Here is a tiny trained network, its code and every weight. The questions are about switching its units off for an input and a class, where a switched-off unit gives its printed mean instead of its output.

import numpy as np


def w(rows, s, z=0):
    codes = np.array(rows[::2]) - 128.0
    scale = np.full(codes.shape[1], s)
    scale[-1] = z or s
    return codes * scale


def f(y):
    return y / 2 * (1 + np.tanh(0.7978845608 * (y + 0.044715 * y**3)))


def log_softmax(a):
    a = a - a.max(-1, keepdims=True)
    return a - np.log(np.exp(a).sum(-1, keepdims=True))


def net(x, mask):
    res = np.array(x, float).reshape(1, 5) / 4 @ E
    y = f(res @ A[0][:, :-1].T + A[0][:, -1])
    res = res + np.where(mask, y, B[0][:, -1]) @ B[0][:, :-1]
    return log_softmax(res[-1] @ U[:, :-1].T + U[:, -1])


A, B = {}, {}
E = w([
[235,126,35,40,161,178,166],'x0',
[141,131,160,113,126,105,143],'x1',
[166,176,113,171,5,178,113],'x2',
[122,123,123,167,142,156,145],'x3',
[123,38,105,96,63,79,160],'x4',
],0.014)
A[0] = w([
[64,191,149,159,101,96,81,93],'N0',
[145,48,111,128,65,113,182,69],'N1',
[89,167,167,154,105,125,103,44],'N2',
[167,83,89,72,152,156,175,12],'N3',
[231,212,157,108,133,199,110,110],'N4',
[95,125,110,92,245,94,121,143],'N5',
[137,122,167,139,153,146,113,90],'N6',
[46,90,120,121,147,90,125,148],'N7',
[135,125,102,102,138,115,144,78],'N8',
[77,125,85,99,81,154,82,114],'N9',
[95,137,198,192,105,125,67,77],'N10',
[91,36,88,173,180,138,94,137],'N11',
[141,40,113,116,61,148,178,167],'N12',
[112,57,104,90,153,137,144,44],'N13',
[95,124,177,134,193,144,77,53],'N14',
[132,119,127,162,43,125,127,5],'N15',
[78,132,132,97,125,131,185,118],'N16',
[75,91,131,118,121,125,141,134],'N17',
[103,152,173,92,236,158,84,148],'N18',
[141,148,44,86,136,106,205,138],'N19',
[85,140,196,176,108,118,45,171],'N20',
[82,64,149,130,111,116,128,129],'N21',
[124,125,127,152,117,68,130,134],'N22',
[55,92,118,132,96,87,166,130],'N23',
[121,117,90,139,146,117,55,137],'N24',
[137,170,89,110,102,153,137,125],'N25',
[91,90,141,116,118,89,181,141],'N26',
[69,20,155,143,135,103,89,155],'N27',
[35,177,138,143,101,112,124,198],'N28',
[122,156,85,170,132,149,118,127],'N29',
[120,90,189,132,157,105,105,133],'N30',
[174,181,164,87,106,137,158,132],'N31',
[132,48,91,129,61,112,181,27],'N32',
[65,171,171,146,98,124,103,72],'N33',
[108,134,49,142,124,131,132,122],'N34',
[143,153,164,102,151,97,124,102],'N35',
[98,78,206,95,148,136,102,141],'N36',
[95,151,197,166,78,119,64,131],'N37',
[120,117,113,131,120,134,151,113],'N38',
[101,117,132,117,161,199,107,128],'N39',
[81,148,111,82,220,127,158,33],'N40',
[143,159,128,103,127,109,105,102],'N41',
],0.012,0.013)
B[0] = w([
[121,155,110,140,70,93,138,200],'N0',
[74,168,131,197,74,95,153,179],'N1',
[119,184,87,77,95,137,180,162],'N2',
[141,73,195,255,158,64,85,175],'N3',
[118,164,81,51,150,222,137,207],'N4',
[126,141,193,228,30,23,160,230],'N5',
[155,138,119,152,136,121,115,135],'N6',
[141,171,88,77,230,172,108,207],'N7',
[143,97,116,157,124,99,114,139],'N8',
[113,109,123,145,77,98,89,146],'N9',
[101,170,110,110,85,93,159,211],'N10',
[142,126,124,155,135,145,110,186],'N11',
[138,71,189,219,138,61,115,212],'N12',
[157,67,171,146,143,135,62,157],'N13',
[169,59,167,166,195,168,37,170],'N14',
[230,45,195,172,204,108,58,154],'N15',
[125,119,125,122,123,134,80,142],'N16',
[157,134,129,68,151,157,92,168],'N17',
[146,114,159,192,141,20,161,218],'N18',
[130,158,102,140,117,69,150,199],'N19',
[102,113,136,214,143,47,148,250],'N20',
[143,124,133,106,180,197,108,185],'N21',
[155,130,110,122,172,136,115,161],'N22',
[146,127,108,118,165,187,70,194],'N23',
[139,130,148,109,121,130,139,141],'N24',
[110,144,54,63,114,146,138,163],'N25',
[122,128,132,74,160,149,111,187],'N26',
[155,112,113,53,143,192,89,231],'N27',
[145,73,130,159,148,95,98,232],'N28',
[124,137,110,102,105,117,118,155],'N29',
[138,84,103,105,137,195,111,184],'N30',
[123,144,120,65,142,140,122,160],'N31',
[90,180,119,125,41,84,226,171],'N32',
[113,136,110,117,99,111,160,184],'N33',
[135,162,115,120,124,137,129,144],'N34',
[132,125,126,111,121,113,114,140],'N35',
[152,102,77,106,147,154,122,188],'N36',
[132,150,125,157,114,77,136,226],'N37',
[134,134,146,128,110,134,131,129],'N38',
[108,175,138,129,130,101,138,153],'N39',
[68,219,50,58,22,126,226,171],'N40',
[119,132,119,140,118,133,98,129],'N41',
],0.0079,0.018)
U = w([
[125,112,148,165,123,112,107,22],'0',
[90,179,69,129,52,119,220,254],'1',
[122,139,77,71,155,253,92,110],'2',
],0.014,0.0009)

Each question gives the input, the list of numbers given to net, and the class t.
The units are the neurons (one row each of A and B). Each row of codes is followed by its name. A weight is (code - 128) times the scale printed after its matrix; where a second scale follows, it is the last column's (A, B and U).
mask holds one flag per neuron, in row order. A switched-off neuron (its flag False) gives its mean, the last column of its row in B, instead of its output. The means were averaged over made-up inputs and are rounded, as every weight is.
A unit's drop is (log p(t) with every unit on - log p(t) with that unit switched off) / (log p(t) with every unit on - log p(t) with every unit switched off).
The circuit of an input: a set's keep is (log p(t) with only the set's units on - log p(t) with every unit switched off) / (log p(t) with every unit on - log p(t) with every unit switched off). Starting from the 12 units with the biggest drops (on a tie, the unit counted first), units are removed one at a time, each time the one whose removal leaves the highest keep (on an exact tie, the one counted first), for as long as the keep stays at least 0.8.
units of the circuit, in order: the units of the circuit, biggest drop first
most important unit: the unit with the biggest drop
k most important neurons: the k neurons with the biggest drops, biggest first
drop of u: that unit's drop, to one decimal
input [8,-8,-6,-1,5], class 0: units of the circuit, in order	N3
input [5,0,-1,-3,8], class 0: 2 most important neurons	N3, N12
input [8,-3,-4,-2,6], class 0: 2 most important neurons	N3, N13
input [0,-7,5,7,8], class 0: 3 most important neurons	N12, N15, N40
input [0,8,7,-7,6], class 0: 2 most important neurons	N15, N12
input [1,-4,-8,-3,-2], class 1: 2 most important neurons	N40, N12
input [8,8,0,-1,1], class 0: 4 most important neurons	N3, N40, N10, N12
input [5,-3,-5,3,0], class 1: 2 most important neurons	N40, N14
input [6,-5,0,3,4], class 0: 3 most important neurons	N3, N12, N40
input [3,-3,0,1,6], class 0: 4 most important neurons	N12, N40, N3, N10
input [8,-3,0,-5,3], class 0: 4 most important neurons	N3, N12, N40, N13
input [2,-5,-7,-1,-1], class 1: 3 most important neurons	N40, N12, N28
input [-6,1,7,5,6], class 0: drop of N15	5.0
input [5,-8,-7,5,-5], class 1: drop of N40	2.1
input [-7,-6,7,1,8], class 0: most important unit	N15
input [8,-2,-6,-5,-4], class 1: drop of N40	1.1
